Here is a tiny trained network, its code and every weight. The questions are about switching its units off for an input and a target symbol, where a switched-off unit gives its printed mean instead of its output.

import numpy as np


def w(rows, s, z=0):
    codes = np.array(rows[::2]) - 128.0
    scale = np.full(codes.shape[1], s)
    scale[-1] = z or s
    return codes * scale


def norm(h):
    return h / np.sqrt((h * h).mean(-1, keepdims=True) + 1e-5)


def f(y):
    return np.maximum(y, 0)


def softmax(a):
    e = np.exp(a - a.max(-1, keepdims=True))
    return e / e.sum(-1, keepdims=True)


def log_softmax(a):
    a = a - a.max(-1, keepdims=True)
    return a - np.log(np.exp(a).sum(-1, keepdims=True))


def net(x, mask):
    ids = ['αβγδηλπ'.index(c) for c in x.split()]
    T = len(ids)
    res = E[ids] + P[:T]
    q, k, v = (norm(res) @ M[0].T for M in (Q, K, V))
    z = softmax(np.where(np.tri(T) > 0, q @ k.T / 2**0.5, -1e9)) @ v
    res = res + np.where(mask[0], z, O[0][:, -1]) @ O[0][:, :-1]
    y = f(norm(res) @ A[0][:, :-1].T + A[0][:, -1])
    res = res + np.where(mask[1:17], y, B[0][:, -1]) @ B[0][:, :-1]
    return log_softmax(norm(res)[-1] @ U[:, :-1].T + U[:, -1])


Q, K, V, O, A, B = {}, {}, {}, {}, {}, {}
E = w([
[143,155,84,99,220],'α',
[151,77,246,131,48],'β',
[166,107,138,68,164],'γ',
[180,52,230,93,128],'δ',
[94,158,51,120,150],'η',
[116,77,138,153,126],'λ',
[31,217,150,218,59],'π',
],0.013)
P = w([
[132,174,126,122,156],'0',
[51,138,206,90,94],'1',
[161,88,138,164,108],'2',
[89,40,101,69,69],'3',
[159,103,126,170,139],'4',
[47,141,63,101,103],'5',
[173,113,155,151,122],'6',
[7,91,93,172,102],'7',
[150,139,122,169,131],'8',
[86,105,71,129,235],'9',
],0.017)
Q[0] = w([
[211,119,83,209,39],'h1',
[1,69,53,6,36],'h1',
],0.0055)
K[0] = w([
[177,254,141,119,132],'h1',
[135,64,97,130,46],'h1',
],0.0074)
V[0] = w([
[60,130,25,152,216],'h1',
[88,3,222,159,250],'h1',
],0.0049)
O[0] = w([
[51,93,165,109,105,95],'h1',
[92,198,63,82,3,251],'h1',
],0.015,0.0016)
A[0] = w([
[147,102,153,146,106,119],'n1',
[220,162,120,144,55,93],'n2',
[34,129,199,56,47,219],'n3',
[118,109,155,159,65,147],'n4',
[136,81,31,143,137,91],'n5',
[242,102,87,246,52,81],'n6',
[206,118,150,178,167,253],'n7',
[123,199,156,206,83,216],'n8',
[144,156,131,132,178,84],'n9',
[127,35,91,29,147,208],'n10',
[159,142,96,135,106,82],'n11',
[1,94,138,79,139,221],'n12',
[71,226,218,150,146,96],'n13',
[95,173,193,58,140,127],'n14',
[71,53,130,156,33,209],'n15',
[72,238,165,125,120,120],'n16',
],0.0083,0.0027)
B[0] = w([
[77,166,134,175,164,153],'n1',
[154,142,112,148,121,163],'n2',
[102,63,50,57,180,254],'n3',
[118,165,118,65,162,188],'n4',
[157,152,186,87,116,163],'n5',
[122,143,139,162,77,185],'n6',
[148,135,126,189,200,178],'n7',
[167,90,128,146,172,202],'n8',
[156,162,153,151,129,138],'n9',
[69,168,152,85,188,199],'n10',
[174,123,127,146,122,137],'n11',
[143,104,66,97,153,240],'n12',
[174,122,120,151,120,179],'n13',
[126,136,117,171,2,159],'n14',
[78,171,145,47,109,252],'n15',
[131,61,175,54,103,186],'n16',
],0.0082,0.0078)
U = w([
[85,133,128,102,162,253],'α',
[102,246,192,130,140,26],'β',
[174,151,109,165,123,25],'γ',
[184,161,104,143,84,156],'δ',
[119,101,103,64,103,133],'η',
[140,95,144,183,188,67],'λ',
[74,95,117,153,197,194],'π',
],0.011,0.0015)

Each question gives the input, a string of symbols that net reads in full, and the target symbol t.
The units are the heads (2 rows each of Q, K, V and O) and the neurons (one row each of A and B). Each row of codes is followed by its name. A weight is (code - 128) times the scale printed after its matrix; where a second scale follows, it is the last column's (O, A, B and U).
mask holds one flag per unit, heads first, then neurons. A switched-off unit (its flag False) gives its mean, the last column of its rows in O or B, instead of its output. The means were averaged over made-up inputs and are rounded, as every weight is.
A unit's drop is (log p(t) with every unit on - log p(t) with that unit switched off) / (log p(t) with every unit on - log p(t) with every unit switched off).
The circuit of an input: a set's keep is (log p(t) with only the set's units on - log p(t) with every unit switched off) / (log p(t) with every unit on - log p(t) with every unit switched off). Starting from the 12 units with the biggest drops (on a tie, the unit counted first), units are removed one at a time, each time the one whose removal leaves the highest keep (on an exact tie, the one counted first), for as long as the keep stays at least 0.8.
units of the circuit, in order: the units of the circuit, biggest drop first
unit that matters most: the unit with the biggest drop
top k neurons: the k neurons with the biggest drops, biggest first
drop when u is switched off: that unit's drop, to one decimal
input π η β η δ η β, target λ: units of the circuit, in order	h1, n7
input δ η γ η π δ δ π δ, target δ: units of the circuit, in order	h1, n6
input δ π α η δ δ η π π, target δ: top neuron	n10
input π δ λ η η α δ, target λ: units of the circuit, in order	n7, n15, h1
input π γ η, target λ: units of the circuit, in order	h1, n15, n3
input γ η δ γ α δ δ π δ, target β: units of the circuit, in order	n12, n1, n3
input γ λ γ, target β: top 3 neurons	n3, n10, n12
input η γ α δ β, target π: units of the circuit, in order	h1, n1
input π λ α π π δ δ α δ, target λ: units of the circuit, in order	n7, n15
input π π π η γ, target λ: units of the circuit, in order	h1, n15, n3
input δ π γ π η δ γ β β, target δ: units of the circuit, in order	h1, n2
input δ λ π γ δ β π η η, target δ: top 2 neurons	n3, n10
input π δ β β β γ π, target λ: units of the circuit, in order	h1, n8
input π η δ η λ λ π π α, target λ: units of the circuit, in order	n15, h1, n3
input β η γ η λ α β λ η, target γ: unit that matters most	n15
input γ γ α, target β: top 2 neurons	n3, n5
input λ π η π γ δ η γ α, target η: top 2 neurons	n16, n10
input η π π λ π α η η δ, target π: drop when h1 is switched off	1.2
input π δ γ, target λ: drop when h1 is switched off	0.5
input η α π α δ γ η, target π: drop when n15 is switched off	0.1
